Below is a small trained network, with its code and all its weights. Each question gives an input and a target symbol and asks what happens when units are switched off, that is, made to give their printed mean instead of their output.

import numpy as np


def w(rows, s, z=0):
    codes = np.array(rows[::2]) - 128.0
    scale = np.full(codes.shape[1], s)
    scale[-1] = z or s
    return codes * scale


def norm(h):
    return h / np.sqrt((h * h).mean(-1, keepdims=True) + 1e-5)


def softmax(a):
    e = np.exp(a - a.max(-1, keepdims=True))
    return e / e.sum(-1, keepdims=True)


def log_softmax(a):
    a = a - a.max(-1, keepdims=True)
    return a - np.log(np.exp(a).sum(-1, keepdims=True))


def net(x, mask):
    ids = ['αβγδεζηθλμξπσφψ'.index(c) for c in x.split()]
    T = len(ids)
    res = E[ids] + P[:T]
    u = 0
    for l in range(3):
        r = norm(res)
        for j in range(2):
            rows = slice(3 * j, 3 * j + 3)
            q, k, v = (r @ M[l][rows].T for M in (Q, K, V))
            z = softmax(np.where(np.tri(T) > 0, q @ k.T / 3**0.5, -1e9)) @ v
            o = O[l][rows]
            res = res + np.where(mask[u + j], z, o[:, -1]) @ o[:, :-1]
        u += 2
    return log_softmax(norm(res)[-1] @ U[:, :-1].T + U[:, -1])


Q, K, V, O = {}, {}, {}, {}
E = w([
[189,134,161,93],'α',
[134,123,90,112],'β',
[119,112,142,43],'γ',
[156,93,124,56],'δ',
[93,128,148,79],'ε',
[103,172,160,69],'ζ',
[101,159,150,55],'η',
[165,68,119,159],'θ',
[79,142,203,121],'λ',
[98,191,95,81],'μ',
[73,123,129,115],'ξ',
[109,158,166,109],'π',
[120,75,103,159],'σ',
[153,87,140,141],'φ',
[255,91,138,150],'ψ',
],0.018)
P = w([
[146,96,125,104],'0',
[131,190,109,32],'1',
[114,155,131,129],'2',
[179,74,254,81],'3',
[154,172,48,61],'4',
[108,166,133,131],'5',
[182,59,218,107],'6',
[142,174,46,66],'7',
[106,166,132,135],'8',
[175,51,250,109],'9',
[140,173,37,73],'10',
[104,168,133,137],'11',
[144,47,201,117],'12',
],0.024)
Q[0] = w([
[110,171,133,139],'0.h1',
[142,99,253,99],'0.h1',
[52,61,173,178],'0.h1',
[100,104,204,131],'0.h2',
[88,24,244,106],'0.h2',
[142,99,11,145],'0.h2',
],0.015)
K[0] = w([
[89,95,76,86],'0.h1',
[227,229,129,168],'0.h1',
[101,212,103,229],'0.h1',
[155,69,227,131],'0.h2',
[62,12,251,101],'0.h2',
[144,212,58,89],'0.h2',
],0.012)
V[0] = w([
[117,90,23,97],'0.h1',
[254,155,168,82],'0.h1',
[129,70,111,34],'0.h1',
[128,229,80,49],'0.h2',
[87,67,233,114],'0.h2',
[63,77,99,139],'0.h2',
],0.01)
O[0] = w([
[90,102,38,189,112],'0.h1',
[221,227,171,166,254],'0.h1',
[76,180,104,174,179],'0.h1',
[144,64,1,176,153],'0.h2',
[134,100,246,79,142],'0.h2',
[235,191,128,80,85],'0.h2',
],0.0081,0.0098)
Q[1] = w([
[70,183,88,127],'1.h1',
[99,90,74,46],'1.h1',
[97,139,187,162],'1.h1',
[131,164,68,108],'1.h2',
[159,188,51,50],'1.h2',
[62,78,134,245],'1.h2',
],0.012)
K[1] = w([
[111,120,161,55],'1.h1',
[127,14,141,134],'1.h1',
[224,225,200,179],'1.h1',
[206,112,67,36],'1.h2',
[107,134,83,1],'1.h2',
[51,62,193,195],'1.h2',
],0.0085)
V[1] = w([
[170,195,179,149],'1.h1',
[163,76,208,161],'1.h1',
[152,220,81,189],'1.h1',
[30,93,190,167],'1.h2',
[214,143,157,173],'1.h2',
[78,254,60,170],'1.h2',
],0.009)
O[1] = w([
[45,128,134,66,190],'1.h1',
[98,90,62,111,112],'1.h1',
[205,247,125,92,210],'1.h1',
[189,146,66,143,3],'1.h2',
[88,21,98,168,196],'1.h2',
[132,112,149,1,196],'1.h2',
],0.0089,0.0055)
Q[2] = w([
[128,123,107,22],'2.h1',
[155,104,231,250],'2.h1',
[185,40,142,138],'2.h1',
[58,182,105,191],'2.h2',
[221,150,154,213],'2.h2',
[208,64,107,110],'2.h2',
],0.014)
K[2] = w([
[162,131,153,210],'2.h1',
[169,228,70,67],'2.h1',
[148,102,34,174],'2.h1',
[108,97,156,129],'2.h2',
[189,134,131,73],'2.h2',
[176,133,4,146],'2.h2',
],0.021)
V[2] = w([
[53,77,121,119],'2.h1',
[226,14,129,144],'2.h1',
[244,186,127,99],'2.h1',
[182,119,84,28],'2.h2',
[100,169,47,205],'2.h2',
[74,191,87,65],'2.h2',
],0.011)
O[2] = w([
[105,190,143,78,67],'2.h1',
[184,78,159,40,147],'2.h1',
[206,91,114,174,222],'2.h1',
[48,133,41,102,254],'2.h2',
[62,114,252,169,207],'2.h2',
[106,157,204,62,206],'2.h2',
],0.011,0.0031)
U = w([
[143,150,97,114,121],'α',
[195,128,98,139,97],'β',
[197,201,121,252,87],'γ',
[114,160,159,180,177],'δ',
[81,188,151,175,128],'ε',
[140,133,129,109,139],'ζ',
[242,236,142,142,8],'η',
[71,177,138,80,104],'θ',
[44,79,161,88,153],'λ',
[247,77,179,147,140],'μ',
[96,66,130,209,212],'ξ',
[93,168,139,127,108],'π',
[61,20,139,126,178],'σ',
[78,149,147,115,143],'φ',
[203,73,109,33,78],'ψ',
],0.018,0.013)

Each question gives the input, a string of symbols that net reads in full, and the target symbol t.
The units are the heads (3 rows each of Q, K, V and O). Each row of codes is followed by its name. A weight is (code - 128) times the scale printed after its matrix; where a second scale follows, it is the last column's (O and U).
mask holds one flag per head, layer by layer. A switched-off head (its flag False) gives its mean, the last column of its rows in O, instead of its output. The means were averaged over made-up inputs and are rounded, as every weight is.
A unit's drop is (log p(t) with every unit on - log p(t) with that unit switched off) / (log p(t) with every unit on - log p(t) with every unit switched off).
The circuit of an input: a set's keep is (log p(t) with only the set's units on - log p(t) with every unit switched off) / (log p(t) with every unit on - log p(t) with every unit switched off). Starting from all 6 units, units are removed one at a time, each time the one whose removal leaves the highest keep (on an exact tie, the one counted first), for as long as the keep stays at least 0.8.
units of the circuit, in order: the units of the circuit, biggest drop first
unit that matters most: the unit with the biggest drop
heads that matter: for each layer, one digit per head in row order, 1 if its drop is at least 0.15 and else 0, layers parted by /
input ξ ξ ψ η γ ζ λ θ π ψ β, target ξ: unit that matters most -> 0.h2
input ξ ξ ζ ψ ψ ψ ψ ξ θ η ψ α ζ, target μ: heads that matter -> 00 / 10 / 10
input ψ μ φ δ θ ξ σ α, target ψ: heads that matter -> 11 / 01 / 10
input ξ ψ ψ ψ ψ ψ π φ, target ξ: units of the circuit, in order -> (0.h1; 1.h1)
input ψ ψ ψ ζ ε θ, target ξ: heads that matter -> 11 / 00 / 00
input α ψ θ δ φ φ, target μ: heads that matter -> 01 / 00 / 10
input ψ ξ φ μ ζ, target ψ: units of the circuit, in order -> (1.h2; 2.h1; 0.h2)
input θ ψ ψ, target γ: heads that matter -> 11 / 10 / 10
input ψ θ ζ ζ π, target ψ: units of the circuit, in order -> (1.h2; 2.h1)
input ξ ψ ψ θ ζ, target ξ: units of the circuit, in order -> (0.h2; 0.h1; 1.h1)
input ξ ψ θ θ ψ, target ξ: units of the circuit, in order -> (0.h1; 0.h2)
input γ ε ξ ψ θ ψ ψ θ, target γ: heads that matter -> 11 / 11 / 00
input φ ψ η ξ, target μ: heads that matter -> 00 / 00 / 11
input ψ ψ ξ ψ λ, target ψ: unit that matters most -> 1.h2
input θ ψ α ζ δ, target θ: heads that matter -> 11 / 10 / 10
input η η θ ψ ψ ψ δ θ δ, target ψ: heads that matter -> 00 / 01 / 11
input θ α θ μ ψ σ θ α ψ ψ φ, target θ: heads that matter -> 01 / 11 / 11
input ψ ψ ξ α θ ψ ψ σ, target ψ: heads that matter -> 00 / 01 / 10
input ψ ψ ψ α ψ φ ψ φ, target ψ: heads that matter -> 10 / 11 / 10
input ξ ψ ψ θ δ ξ, target λ: units of the circuit, in order -> (0.h1)
input σ ψ ψ ζ ψ α σ ζ ψ α α, target σ: units of the circuit, in order -> (0.h2; 0.h1; 1.h1)
input ξ ψ ψ φ β θ ψ ζ ψ α α, target ξ: units of the circuit, in order -> (0.h1; 0.h2)
input θ θ ψ θ ζ θ α ψ ψ ψ ψ α, target η: units of the circuit, in order -> (2.h2; 0.h2)
input ψ ξ π σ β ζ α η ψ θ γ, target ψ: heads that matter -> 10 / 01 / 10
input ψ φ σ ψ θ θ ψ θ ψ σ θ, target ψ: heads that matter -> 11 / 01 / 10
input ξ θ ψ ε ζ ψ ψ ψ, target ξ: units of the circuit, in order -> (0.h1; 1.h1; 2.h2)
input π ψ λ θ ξ δ α ξ σ π α ψ ε, target μ: units of the circuit, in order -> (0.h1)
input ψ ψ ψ φ θ ξ ψ π, target ψ: units of the circuit, in order -> (1.h2; 2.h1; 0.h2)
input ψ ψ σ α ψ ψ ψ δ ψ π ψ, target ψ: units of the circuit, in order -> (1.h2; 2.h1)
input ψ ψ η ψ ξ β θ ξ, target ψ: heads that matter -> 00 / 01 / 10
